Each row is followed by its class.
[ -2   3 -11 -11 -13  -7 -17  -3  -5  15  -7  -6  -9  -9  -9  11  10   2
  -7 -15  -2  -3 -21 -15   1  -1  28  -9   2  -1  -1  -9 -10   0   2   6
  -2   7   7  -3  12   0   5  -1   4 -13  -5   6  10   4   5  -4   2  -8
   2   1 -15  -1  26  19  -3   1  10  -8   8  12  -1   5  -3   0  -3 -13
  13   0  -9   5  -1 -12   6   1   3   9  -6] => Y
[ 13 -13 -37 -21  -6   7 -30 -11   6 -10 -20  29  -7  -1   9   5 -13  13
  18  -6 -13  -6  14  -6   5   7  -6   4   5   1  -7  10  -9   3 -14   5
 -10   2 -11  15  25   1  12  12   6   4  12   2  -8  -8   5 -27  10  -4
   3  13 -20   3   5  17  -2   6   1  -6   3  -9  -1  13  23   7  -3 -18
  -8 -17  -9  -5  -1  -2  23  15  -6  21 -28] => Z
[  8  -1 -20  24   0  -3 -27   7   5  -4 -47  20  12   3  12   5 -20  10
  16 -15  -7  -6  15  15  -5   5   1   0   4   9   5  -1   1  -1 -16  -9
  -5   9  -5   0  -2   3   7  27  -6  15  15   1  -6   0  10 -15  21   1
  -4   9  -7  17 -40 -14  11   0   0  17  -1  -8  19  12  -4   8  21   4
 -19   7  -6   1  -2   1 -12   6  -2  21 -13] => Z
[ -3 -20  -4  -5  -1  -8 -20  -8 -14   5 -22   3  -3  -2   8   8  -7  23
  -4  -6  -1  -4   3  -1  -5  11  17  10  -9   8  -4   2  -1   6   3   1
  -3  -7   5  -1   9   4  -2   6  -8   2   1  -4   5 -10   1 -10  12   5
  -1  14  -6   5  21  37 -11  -8 -11   6  -4   5  -3 -14   9   3   3   1
  10 -13 -26   6  -1  -4   9   8  -2   4 -10] => Y
[ -2  -1 -12   0  -1  -9 -21   5 -15  17 -19   1 -13 -11   3  15   4  12
  -3 -17   5   7 -12   5   0  15  42  -1   2   6  -3   1  -3   2   3   8
   4   0  -2  -7  22   4  -1  -2  -1  -1  -2   4  14  -7  -4   7   3  -4
  -7   2 -10   2   9  14  -3 -15  -3   2  14   2   2  -7   5   5   1 -10
  10  -8 -23   0  -5 -11 -13  -1  -2  13   1] => Y
[  0  -3   4  -1  -6  -2 -23   1  -6   9 -14  -5  -6  -2   6  14   3  13
   7 -16   4   0  -5  -8   6  -5   5   4  -5  -3   0  -1  -5   4  -2  -7
  -7   0   4   1  18  10   1   4  -4  -4   0  -9   7 -11   0  -4   3 -14
  -8   2 -18   7  15   3  -9  -7  -5   0  12   4  -1  -4   2  15  -3  -7
   4 -27  -4  -3   1  -8  -1  -1  -2   8   2] => Y
[-14   8   1 -19 -12  22 -14 -23   3   2   4  12   4 -18  -8  -9  -2 -23
  -3   0 -13  -7   5   3   1 -11  24 -19 -20  -6   7  -2  -6  -3  -6   5
  -1  10   0   0 -10  -4   4 -23  26  13  -3   9  14 -10  -2  -6   8 -13
  -6  16 -12   9 -15  30  15  20  23  16  -6  -7  -3  -3  21   0   9 -18
   7  20 -20   1  13  -8  23  24  13  13 -15] => A
[ -5  -3   8  16   0   2  -9 -11  -4  13  19  10  -2   9   2  -6   5  -2
   0  -6  -2   4  -6   0   3 -14   9  -2 -22   2   9  -7   6   6   2 -18
  11  -8  15  -5 -17  -5  -1  -3  -1   7  -5  -2  -5   3 -13   0   3  -2
  -1   1  -7   2   2  17  12   1  -6   3 -12 -10   9  -6  -8   0  17   6
  -6  14  -1   4   5  -9  14  -6   3  -7  -8] => A
[ -7   4 -10  10  -2   1 -11   1  -3  14 -19   8   4  -6  -5  -1  -7 -19
   6 -13   9  -5  -3  12  -1  -1   7 -10   3   2   0  -2  -8  -4  -7   2
  -3   8   0   0   7   4   4  -1  -2   3   0   1   1  -7  -1  -5   7  -2
  -6   1  -4  15  -6   6   3  -4   4   6   2   3  -9   2   9   4   7  -9
  -4   6 -15  -6   0  -5  -9   8   2  23  -2] => Y
[ -3   1  -7  10   4   3   5  -6  -3 -14  11  12  -7  16  10  -1 -14   6
   2  -2   1  -9   7   6  -4   6 -10  -4  -6   0   5   7   1   0  -1 -10
  -3   3  -1   3 -12   2  -3   9  -1  15  -1 -10  -5   0  -5  -5   1  12
   4  -5 -20  -6  -6  -6  -3  -2 -14   5 -13   0   7   2  15   0   2   7
 -28 -17  -6   1   6   8   8   3  -5  -1 -18] => Z
[  2   9  -7  -9  -9  -6 -13  -3 -13   9  -2 -12  -9   2 -10  13   8   8
  11 -11   7   1 -19   5   2  -2  -4   4   2   0  -2  -3  -5  -3   6  15
   4   0  -9  10   8  -8   3 -10   7  -2  -4   2   6 -12   5   6   4  -3
  -5  -6  -6  -6  29  17  -3  -3  -5 -16   5   7  -4  -1   7   1  -9 -12
  -2  -5   0   1   2  -5  -1   7   6   7 -13] => Y
[  2  -4  -2   1 -17  -8 -12   7  -1   0 -21  -7  10 -13 -15  10  -8  12
  -3  -9   1  -2 -14  18   2 -13  27  -6   0   7  -9 -11   1   3  10   3
  -6   9   5  -5  -5  -8   1  21 -12  -4   4   5  16   6   9  -7   6   3
   4  22  16  13   8  16   5   3  14   2  11   7  -2   0 -22  -7   7   8
  13  28 -10   0  -2  -7  -4   1   6   7 -10] => A
[  0 -18 -27  -9  -4  -6  -6  -7  -8   6 -13  -2  -6 -10  -1   5   3   4
   4   2  -3 -16 -17   7   2   6  27  -4   3   6   1  -9   5  -4  -1   7
   5  10   6   4   8  -1   2  -5   1  -3   1   8   8  -3   2   1   8  -2
  -7   8   8   1   8  20  -1 -13   7   2   6   2   0   5   2  -2  -2  -9
  13   1 -10  -5  -3  -3  -2   5   2   3  -8] => Y
[  0  -7 -18   0   0   2  -5  12   6   0 -17  22   9  18   8 -14 -18   0
  17   7  -4  -5  18   3  -3   5 -26  -5  12  -3   5   9  -5  -2  -9   3
 -13 -17  -4  -3   1  14   2   9   6   7   0  -1   1  -5   5 -10   5  -1
   0  -3   1  14  -6  -4  -2   4   1 -13   2  -9   3  -2  23   8  -1 -10
 -16 -17   0  -1  -4  15   0  11  -7  13 -11] => Z
[ 23 -21 -23 -28   5 -12  -3 -25  -2   3   7   7  -5 -25   1   2   5 -11
 -12 -17  -8 -13  -4  -6  -4   2  34 -18  18   6  -5  -2 -10  -2  -4   0
  -3   3   2 -12   5   3   3  15  11 -11  16   0  -1   6  10  -4   2   3
   4  17  -1  14  -6  16   7  -6  11  -7  10  -1  -3   5   7   1   0  -9
  13   8 -24 -11  -6  -6  14   0   0   5  14] => A
[-11 -11   3   4   8   6 -17   5  -8   8 -19  21  -1   4  14 -18 -12   8
   6   1  -6   1  25   8   1  12 -15  -1 -16   2   3  16   7   5  -8 -13
  -5  -3   6  -6   5   5  -2 -16  -4   1  12  -3 -11 -12 -12  -5   9  -6
  -9   1   4   6   5  24   1   1  -8   3   3  -6   8 -21  28   5   8   0
  -8 -14  -7   2  -5 -11  11   1  -3  18  -3] => Z
[  7 -13   1   0   6  13  10 -11   9   1  20  17  -2 -10  -2 -17   7  -1
 -18   6 -12  -9   7  -9  -9 -25  12 -10  -2   5   5  -8   3   3  -5 -22
   1   6  16 -11 -24  -2   3   0   9  -4  -4  -1  -2  13  -5  -1  -5   1
  10   4   4   1 -15  -9  17  12   5   7  -4 -11   5  13  -8 -11  19   7
  12  24  -3   1   0 -23  21  -9  -6 -18   9] => A
